Where the symbols take the objects:
mun x veg
mun g ger
veg x lud
veg g bof
res x daf
res g nom
ger x tik
ger g mun
bof x ger
bof g veg
gok x mul
gok g saz
som x dos
som g sil
tud x nam
tud g dep
tik x ser
tik g meb
vuv x bam
vuv g luf
les x let
les g fem
zit x luf
zit g bam
luz x res
luz g mek
gev x fem
gev g let
nom x mek
nom g res
mus x lek
mus g gak
nuv x vek
nuv g sig
ser x fud
ser g fub
mek x vuv
mek g luz
bab x mis
bab g mok
dep x zim
dep g tud
kan x pib
kan g tib
bam x mam
bam g zit
zim x mus
zim g fik
fud x nom
fud g daf
daf x fub
daf g fud
let x bab
let g gev
tib x les
tib g kan
luf x luz
luf g vuv
sil x tul
sil g som
gur x tib
gur g pib
mam x dep
mam g nam
vek x sil
vek g dos
tul x bof
tul g lud
fik x tud
fik g zim
gak x fik
gak g mus
meb x mun
meb g tik
fub x meb
fub g ser
pib x nuv
pib g gur
sig x gur
sig g nuv
muf x gak
muf g lek
mis x saz
mis g mul
saz x muf
saz g gok
nam x zit
nam g mam
mok x gev
mok g bab
lud x som
lud g tul
lek x gok
lek g muf
fem x kan
fem g les
mul x mok
mul g mis
dos x sig
dos g vek

The rows follow the links: the fewer symbols apart two objects are, the more alike their rows tend to be.

Name the object of each row.
[77,-6,-193,65,26,46,233,-34,-72,2,151,-94,-230,109,54,-27,27,-247,230,-224,31,20,-124,6,-55,-39,139,130,70,152,130,-114,-166,-56,-141,-51,-18,97,-86,44,-122,119,-108,31,-181,71,8,11,102,43,64,-47,-164,130,-26,80,-164,73,53,-138,-13,-45] | vek
[-46,65,170,5,22,32,133,-83,130,-23,128,-87,-61,-10,-34,57,-49,161,54,71,148,76,14,-62,-63,-1,183,37,-120,-111,23,234,-50,-153,-210,258,-30,-33,69,19,-130,10,44,-95,100,-204,106,-163,99,66,145,-40,-33,-6,-331,-239,-61,-131,-4,150,14,32] | som
[59,34,21,-30,-76,-149,-96,-74,-173,-151,-181,46,195,39,-50,-116,-80,11,-133,53,-136,-66,181,49,60,-167,-191,91,-69,-15,-40,65,-18,166,184,-83,59,107,44,43,117,25,41,26,-16,49,-106,-116,-135,-204,-121,-79,160,-127,128,175,177,75,-37,64,58,149] | res
[29,77,311,84,-95,-10,55,84,-94,-227,69,64,95,-26,-62,-19,-77,-80,-61,184,37,79,34,-93,109,-156,-169,-79,-102,-83,16,160,38,0,-175,54,60,11,-5,125,28,-6,57,-97,217,-166,124,-132,-65,17,-55,-194,29,-182,-98,-43,235,53,-40,138,-98,-3] | zim
[-134,42,16,-2,104,63,92,-64,301,306,-10,-150,-166,-110,-59,16,34,41,187,-52,150,30,-128,25,-134,-6,66,-100,154,23,-71,0,81,-116,-33,134,-146,-64,191,-109,-12,-67,-176,-79,-131,-22,10,146,100,55,33,179,-46,138,-90,-141,-137,-56,72,-2,68,-58] | fem
[78,-26,-252,-24,-41,-6,-34,-4,-262,-152,-3,175,51,107,56,-63,-21,-252,71,-80,-125,-70,-18,39,17,-13,49,186,-18,156,46,-240,-106,177,97,-245,36,52,-126,41,47,143,-10,93,-129,136,-88,50,-34,-59,-30,-6,-150,55,148,195,-80,100,-40,-159,23,-6] | bof
[124,11,5,-13,-84,-176,-40,-42,-274,-201,-127,28,143,109,15,-126,-38,-98,-130,46,-152,-39,150,61,88,-172,-204,96,-52,54,13,9,-53,169,118,-93,85,114,-14,82,115,46,51,59,16,82,-69,-136,-78,-141,-128,-149,154,-122,145,237,172,99,18,34,32,147] | luz
[-43,51,63,88,-37,134,137,68,24,-213,210,177,16,-37,-57,27,-136,-177,192,87,141,69,-163,-143,-27,-73,83,-3,-43,-29,-15,-3,-15,-13,-268,-5,-30,-41,17,53,-90,176,-32,-147,42,-224,121,9,38,76,108,-59,-257,14,-172,-138,-34,-12,-87,-3,-65,-134] | gur
[-21,21,-102,31,70,55,229,-62,160,218,109,-213,-290,-8,13,-6,52,-74,206,-188,127,42,-168,28,-115,13,146,-4,134,126,76,-30,-53,-170,-121,79,-67,15,24,-56,-131,50,-154,21,-132,20,-5,78,174,71,95,59,-88,154,-87,-47,-192,-12,62,-80,-1,-84] | pib
[76,-119,-169,-16,82,20,32,73,71,298,-8,-186,-232,49,109,23,203,0,-22,-202,-17,-17,-85,47,-12,205,53,-85,159,98,134,-132,8,-95,73,-4,3,17,-154,-46,-90,-134,16,177,-59,213,-16,140,86,129,5,43,87,110,118,94,-93,19,57,-135,-47,-40] | gak
[111,7,-250,49,-28,11,165,-8,-154,-69,127,20,-138,115,58,-49,-7,-297,207,-151,-11,2,-106,-10,-14,-27,107,161,15,152,124,-176,-149,3,-100,-146,22,123,-113,72,-95,151,-95,54,-169,80,-21,4,88,31,37,-55,-169,98,54,168,-140,90,34,-200,-36,-68] | sil

Each walk starts at a row. The symbols on each line, taken left to right, move it on to the next object.
Answer with the object's row; about right is enough.
start [190,9,19,36,-66,-135,40,4,-280,-146,-25,-66,53,130,42,-111,35,-156,-109,-32,-137,-22,76,25,105,-158,-189,129,-33,88,92,-16,-106,99,40,-125,88,156,-110,122,55,33,65,103,5,104,-40,-146,-54,-112,-94,-201,157,-92,157,259,184,117,36,-14,-34,112]
g x g [215,-10,-18,43,-40,-103,104,40,-255,-76,24,-105,-44,172,80,-81,93,-160,-61,-83,-118,-16,27,26,97,-67,-138,119,6,115,147,-31,-104,14,2,-91,103,141,-153,150,-28,-12,59,147,23,125,-38,-103,-26,-30,-57,-215,131,-92,126,246,133,139,45,-13,-55,114]
g x x g [179,-73,-95,29,43,-40,138,59,-103,143,28,-248,-223,173,135,-29,222,-117,-46,-195,-30,19,-59,59,82,71,-46,14,79,150,196,-93,-94,-92,-5,-58,34,127,-200,71,-102,-59,47,197,11,190,-5,-25,71,88,-24,-95,128,35,115,206,14,103,77,-109,-71,50]
start [79,-57,-292,-56,-20,-10,-134,-31,-224,-142,-61,197,110,46,47,-36,-21,-136,-14,-61,-158,-98,44,26,4,33,39,144,-17,85,-8,-241,-63,213,186,-254,92,24,-92,-8,83,94,45,64,-133,163,-93,35,-68,-79,-49,43,-100,-16,182,171,-49,102,-38,-138,12,-11]
x g g g x x [-46,80,153,-63,4,-62,-26,-171,151,48,-58,-98,45,-42,-42,46,-48,358,-69,94,68,21,145,34,-69,51,87,22,-125,-113,-68,265,-40,-97,-16,259,-45,-38,140,-59,-9,-81,34,-47,71,-126,-14,-145,45,-49,87,33,142,-49,-218,-199,-48,-156,14,156,62,123]
x x x g g x g [70,15,-141,59,52,52,243,-55,58,131,162,-156,-263,77,66,8,69,-208,230,-189,94,52,-184,16,-85,3,146,60,112,157,121,-111,-105,-133,-152,12,-66,61,-12,28,-151,91,-93,37,-145,20,31,48,152,51,54,7,-138,101,-69,49,-205,57,43,-128,-23,-81]
start [-101,-68,-189,-57,54,119,-107,115,159,172,-36,115,-103,-84,4,39,68,-57,88,-60,15,-32,-147,12,-60,137,44,-172,139,15,-92,-210,116,48,92,-145,-61,-115,0,-129,72,-27,-92,12,-148,103,-39,268,10,94,-33,226,-143,124,144,-39,-130,29,-46,-160,-11,-169]
x g g x g g [-27,-121,-194,-25,106,80,-22,98,118,340,-10,-105,-212,-10,89,54,177,5,-9,-181,5,-17,-117,85,-23,193,76,-115,169,81,28,-154,51,-78,86,-16,-26,-57,-92,-67,-45,-99,-24,120,-53,181,-47,215,53,112,26,135,28,111,118,21,-120,-18,52,-138,-26,-99]
g x x x g [-159,-54,-143,-19,38,129,-79,128,137,88,-10,175,1,-143,-16,30,-10,-135,114,6,23,-7,-173,-40,-68,47,42,-155,133,-34,-106,-225,130,78,71,-181,-55,-116,32,-122,58,47,-96,-56,-87,3,-6,294,-47,56,-55,200,-233,104,118,-58,-73,39,-71,-134,-42,-201]
start [-130,92,270,45,-30,8,-6,77,66,-164,-15,122,138,-136,-131,-41,-142,-119,25,236,33,50,-13,-90,45,-219,-229,-115,-4,-109,-116,115,136,73,-37,-40,-38,-59,134,32,133,47,-89,-191,99,-184,75,7,-107,-34,-69,-45,-36,-147,-35,-72,199,76,-59,121,-70,-26]
g x x x x g g [199,-83,-54,27,-13,-93,147,34,-200,48,49,-186,-151,192,106,-48,145,-141,-62,-149,-116,15,1,46,92,6,-76,107,27,152,206,-61,-117,-49,-22,-66,67,151,-206,106,-69,-22,78,168,29,179,0,-70,-14,29,-24,-160,136,-35,120,260,80,127,63,-53,-66,69]
g x g g x g [148,-102,-128,12,80,-28,92,65,-18,242,51,-253,-243,126,126,8,219,-33,-52,-218,-17,-23,-84,49,27,153,35,-36,111,129,167,-113,-27,-116,35,-19,18,42,-200,7,-100,-89,44,183,-15,220,-18,71,85,137,-7,-17,79,99,120,138,-31,29,81,-105,-42,-6]
start [-222,96,189,43,9,29,-44,14,231,34,-66,69,104,-178,-134,-36,-141,-25,86,141,90,40,-67,-34,-57,-142,-163,-182,94,-109,-190,35,184,66,39,26,-132,-98,301,-71,122,-13,-159,-207,-29,-149,37,142,-72,-22,-69,115,-66,-25,-20,-128,62,6,-35,58,4,-62]
x g x g x x g [-164,-13,-106,38,-11,132,-69,101,90,-49,49,252,34,-128,-44,41,-76,-190,144,43,19,19,-190,-88,-68,10,1,-97,99,-5,-123,-205,107,115,-2,-208,-45,-110,37,-51,57,91,-79,-115,-78,-42,30,244,-30,71,-35,149,-288,94,120,-71,-71,59,-83,-122,-47,-186]
g g g g g [-181,70,73,0,83,53,5,-62,349,248,-56,-81,-83,-165,-95,-2,-49,48,147,5,115,38,-99,39,-122,-35,6,-157,152,-46,-149,32,158,-72,16,93,-148,-90,242,-122,55,-53,-197,-102,-119,-45,25,143,53,19,-5,204,-57,64,-57,-142,-101,-59,-1,15,16,-46]
start [-35,51,186,-34,6,-18,65,-118,160,7,43,-88,35,-34,-65,56,-41,275,-2,48,132,57,88,-14,-56,39,134,43,-101,-99,-22,264,-29,-134,-102,279,-30,-16,107,-24,-84,-29,30,-85,99,-153,48,-131,68,7,139,-17,69,-29,-268,-206,-69,-163,29,164,47,52]
x g g g x [106,-29,-268,29,-59,9,59,-3,-243,-156,73,94,-46,111,77,-42,-7,-306,141,-131,-54,-22,-78,-3,4,-36,67,180,-1,154,89,-228,-115,108,-22,-208,34,85,-130,58,-18,163,-16,79,-137,113,-42,12,10,-22,0,-49,-186,73,100,182,-114,107,32,-174,-20,-41]
x g x x x [-25,69,180,54,2,80,173,-36,72,-121,221,25,-39,-1,-24,59,-92,32,114,80,153,74,-59,-95,-39,-19,135,30,-121,-43,22,170,-66,-104,-252,178,-13,-17,39,30,-146,85,-3,-109,83,-228,140,-110,84,75,127,-110,-100,-9,-290,-224,-75,-68,-12,97,-10,-22]
start [-66,39,120,-92,8,-89,-93,-191,119,76,-156,-70,113,-58,-56,31,-63,374,-117,103,24,6,186,66,-42,12,28,20,-101,-149,-126,236,8,-31,118,236,-46,-27,188,-68,66,-92,38,-47,58,-64,-34,-138,-14,-94,44,59,152,-65,-147,-144,-8,-125,-13,178,106,167]
g g g g g x [45,-47,-258,-118,-15,-47,-228,-5,-202,-87,-119,175,140,32,54,-13,-11,34,-107,-80,-176,-113,114,51,34,92,45,114,-31,47,-11,-190,-44,200,220,-229,68,4,-86,-52,117,38,76,103,-95,163,-153,62,-79,-118,-51,72,-6,5,229,158,-37,19,-53,-90,81,28]
x x g g x g x [-1,59,62,-56,-78,-170,-170,-125,-103,-150,-213,43,244,-26,-69,-91,-99,100,-169,109,-106,-58,211,71,34,-151,-146,72,-88,-67,-77,99,9,183,181,-56,62,52,85,2,164,-32,36,-9,12,33,-125,-129,-150,-203,-83,-9,149,-107,78,104,136,-8,-31,77,87,156]
